Below is a small trained network, with its code and all its weights. Each question gives an input and a target symbol and asks what happens when units are switched off, that is, made to give their printed mean instead of their output.

import numpy as np


def w(rows, s, z=0):
    codes = np.array(rows[::2]) - 128.0
    scale = np.full(codes.shape[1], s)
    scale[-1] = z or s
    return codes * scale


def softmax(a):
    e = np.exp(a - a.max(-1, keepdims=True))
    return e / e.sum(-1, keepdims=True)


def log_softmax(a):
    a = a - a.max(-1, keepdims=True)
    return a - np.log(np.exp(a).sum(-1, keepdims=True))


def net(x, mask):
    ids = ['ΘΠΣαβητ'.index(c) for c in x.split()]
    T = len(ids)
    res = E[ids] + P[:T]
    u = 0
    for l in range(3):
        r = res
        for j in range(2):
            rows = slice(4 * j, 4 * j + 4)
            q, k, v = (r @ M[l][rows].T for M in (Q, K, V))
            z = softmax(np.where(np.tri(T) > 0, q @ k.T / 4**0.5, -1e9)) @ v
            o = O[l][rows]
            res = res + np.where(mask[u + j], z, o[:, -1]) @ o[:, :-1]
        u += 2
    return log_softmax(res[-1] @ U[:, :-1].T + U[:, -1])


Q, K, V, O = {}, {}, {}, {}
E = w([
[106,105,129,56,94,81],'Θ',
[88,82,112,155,145,193],'Π',
[160,139,68,85,97,174],'Σ',
[184,162,94,166,166,121],'α',
[252,117,158,129,89,157],'β',
[92,94,90,163,157,60],'η',
[93,140,152,206,95,119],'τ',
],0.025)
P = w([
[132,135,108,127,106,138],'0',
[126,119,113,126,104,124],'1',
[110,106,113,128,123,131],'2',
[104,97,111,130,125,123],'3',
[105,73,124,129,136,126],'4',
[94,76,110,133,126,126],'5',
[108,44,141,132,142,129],'6',
[101,54,121,144,125,128],'7',
[106,44,126,142,147,129],'8',
[95,64,104,156,138,133],'9',
[87,72,85,165,136,142],'10',
[98,39,119,155,141,140],'11',
[120,1,153,131,156,143],'12',
],0.0091)
Q[0] = w([
[107,129,129,52,124,180],'L0H0',
[155,151,118,129,135,153],'L0H0',
[165,94,171,101,74,166],'L0H0',
[176,135,141,62,135,134],'L0H0',
[189,102,88,126,143,99],'L0H1',
[72,134,156,164,103,159],'L0H1',
[144,98,53,98,135,144],'L0H1',
[117,252,96,140,172,107],'L0H1',
],0.012)
K[0] = w([
[132,62,91,61,99,200],'L0H0',
[174,157,49,173,77,170],'L0H0',
[160,42,149,81,136,134],'L0H0',
[155,179,100,70,116,159],'L0H0',
[77,65,88,138,142,78],'L0H1',
[75,162,214,111,87,149],'L0H1',
[132,2,87,158,225,135],'L0H1',
[203,228,144,110,111,70],'L0H1',
],0.0096)
V[0] = w([
[135,137,186,141,79,75],'L0H0',
[150,201,69,54,180,128],'L0H0',
[63,254,130,184,173,24],'L0H0',
[145,32,182,109,100,177],'L0H0',
[138,157,141,67,132,92],'L0H1',
[141,103,109,119,146,89],'L0H1',
[179,182,76,157,102,80],'L0H1',
[93,38,66,201,151,145],'L0H1',
],0.0081)
O[0] = w([
[79,170,188,92,133,61,134],'L0H0',
[136,165,145,102,90,154,70],'L0H0',
[143,2,201,160,183,155,95],'L0H0',
[121,244,42,165,75,36,150],'L0H0',
[216,135,212,79,80,122,69],'L0H1',
[167,70,31,118,161,133,135],'L0H1',
[251,1,171,54,177,150,108],'L0H1',
[157,158,2,170,161,161,252],'L0H1',
],0.0057,0.011)
Q[1] = w([
[109,100,170,127,139,180],'L1H0',
[136,85,113,85,155,137],'L1H0',
[97,95,89,76,170,104],'L1H0',
[214,171,123,79,120,187],'L1H0',
[78,107,122,133,9,98],'L1H1',
[100,124,107,98,182,95],'L1H1',
[101,154,115,141,143,169],'L1H1',
[122,86,45,137,148,123],'L1H1',
],0.011)
K[1] = w([
[169,144,179,106,145,89],'L1H0',
[139,119,145,66,172,178],'L1H0',
[11,101,55,58,117,174],'L1H0',
[167,155,142,126,83,165],'L1H0',
[114,137,192,177,74,161],'L1H1',
[114,138,170,185,149,107],'L1H1',
[106,155,87,191,123,127],'L1H1',
[96,94,140,203,170,93],'L1H1',
],0.011)
V[1] = w([
[161,175,110,137,147,149],'L1H0',
[91,167,168,117,57,156],'L1H0',
[214,148,143,254,112,103],'L1H0',
[155,157,144,141,106,40],'L1H0',
[151,178,58,106,64,142],'L1H1',
[162,35,29,137,80,178],'L1H1',
[208,194,188,144,73,129],'L1H1',
[115,133,72,114,135,86],'L1H1',
],0.0067)
O[1] = w([
[180,86,109,126,142,47,151],'L1H0',
[98,65,186,104,171,179,75],'L1H0',
[183,229,175,160,42,179,159],'L1H0',
[182,169,148,69,94,92,96],'L1H0',
[179,130,203,54,104,123,79],'L1H1',
[161,171,136,233,99,219,211],'L1H1',
[59,40,207,94,186,201,10],'L1H1',
[253,101,59,178,109,116,155],'L1H1',
],0.0047,0.012)
Q[2] = w([
[151,128,142,64,119,115],'L2H0',
[200,90,123,98,86,84],'L2H0',
[216,186,92,156,81,95],'L2H0',
[180,183,106,171,84,76],'L2H0',
[113,101,205,44,162,166],'L2H1',
[100,206,143,159,167,148],'L2H1',
[160,144,17,255,85,76],'L2H1',
[166,147,143,190,167,64],'L2H1',
],0.0085)
K[2] = w([
[135,134,128,59,116,96],'L2H0',
[85,127,171,113,94,141],'L2H0',
[70,205,193,229,142,99],'L2H0',
[86,58,137,154,35,50],'L2H0',
[116,182,224,51,147,122],'L2H1',
[84,202,112,165,122,123],'L2H1',
[63,145,56,207,142,73],'L2H1',
[113,71,157,254,214,169],'L2H1',
],0.0084)
V[2] = w([
[156,22,119,197,114,139],'L2H0',
[124,146,95,103,187,164],'L2H0',
[109,168,2,72,150,101],'L2H0',
[132,124,147,135,71,158],'L2H0',
[164,112,166,153,165,170],'L2H1',
[186,136,168,172,203,88],'L2H1',
[135,156,160,167,147,100],'L2H1',
[194,91,152,109,141,16],'L2H1',
],0.0086)
O[2] = w([
[148,69,84,103,95,112,250],'L2H0',
[75,83,35,166,129,101,101],'L2H0',
[74,196,78,200,143,44,144],'L2H0',
[20,85,118,114,127,190,134],'L2H0',
[118,3,168,138,186,153,82],'L2H1',
[214,79,100,136,64,113,121],'L2H1',
[100,128,194,236,127,58,140],'L2H1',
[181,44,7,91,42,159,16],'L2H1',
],0.0058,0.014)
U = w([
[49,111,111,36,107,45,209],'Θ',
[122,200,140,135,186,139,111],'Π',
[104,157,78,64,145,254,149],'Σ',
[195,106,135,122,233,178,110],'α',
[178,181,191,109,57,159,47],'β',
[141,89,96,140,64,71,96],'η',
[75,99,211,181,21,145,252],'τ',
],0.0067,0.0037)

Each question gives the input, a string of symbols that net reads in full, and the target symbol t.
The units are the heads (4 rows each of Q, K, V and O). Each row of codes is followed by its name. A weight is (code - 128) times the scale printed after its matrix; where a second scale follows, it is the last column's (O and U).
mask holds one flag per head, layer by layer. A switched-off head (its flag False) gives its mean, the last column of its rows in O, instead of its output. The means were averaged over made-up inputs and are rounded, as every weight is.
A unit's drop is (log p(t) with every unit on - log p(t) with that unit switched off) / (log p(t) with every unit on - log p(t) with every unit switched off).
The circuit of an input: a set's keep is (log p(t) with only the set's units on - log p(t) with every unit switched off) / (log p(t) with every unit on - log p(t) with every unit switched off). Starting from all 6 units, units are removed one at a time, each time the one whose removal leaves the highest keep (on an exact tie, the one counted first), for as long as the keep stays at least 0.8.
circuit, biggest first: the units of the circuit, biggest drop first
unit that matters most: the unit with the biggest drop
which heads matter: for each layer, one digit per head in row order, 1 if its drop is at least 0.15 and else 0, layers parted by /
drop when u is switched off: that unit's drop, to one decimal
input α α τ β Θ α, target α: unit that matters most	L0H0
input η β Σ Θ Θ, target η: circuit, biggest first	[L2H1 L1H1]
input τ η Θ τ η β Θ Π β Σ, target Π: circuit, biggest first	[L0H1 L2H1]
input α β τ Θ τ Π Σ β, target Π: circuit, biggest first	[L2H1 L0H1]
input τ α Π τ Π Σ τ η τ Θ Π Θ, target Π: circuit, biggest first	[L0H1 L2H1 L0H0]
input Π Π Σ β Σ, target Π: circuit, biggest first	[L2H1 L0H1]
input η Σ η Θ Σ, target η: which heads matter	00 / 00 / 11
input τ Π β τ Θ, target Π: circuit, biggest first	[L2H1 L0H1]
input τ β τ α Σ β, target β: circuit, biggest first	[L0H0 L1H0 L2H0]
input β Σ η Θ τ η Θ η Π Θ β, target β: which heads matter	11 / 11 / 10
input Σ Π τ α Σ Σ Π Σ Π, target Π: which heads matter	01 / 00 / 01
input η Σ Σ Σ α Σ β β, target η: which heads matter	01 / 00 / 11
input α τ α, target α: which heads matter	11 / 00 / 00
input η Π Π Π α η Θ Σ β, target η: which heads matter	01 / 01 / 11
input η τ τ α η Σ β Σ Θ α, target η: unit that matters most	L2H1
input Π η Π α Θ η Θ Σ, target η: which heads matter	00 / 01 / 11
input β η Θ, target η: drop when L0H0 is switched off	0.4
input τ τ τ η Π Θ α τ β Θ β, target Π: drop when L2H1 is switched off	1.1
input Σ Θ β τ Σ η τ, target η: drop when L2H0 is switched off	0.6
input τ Σ η τ τ η β η Θ τ, target η: drop when L1H0 is switched off	-0.2
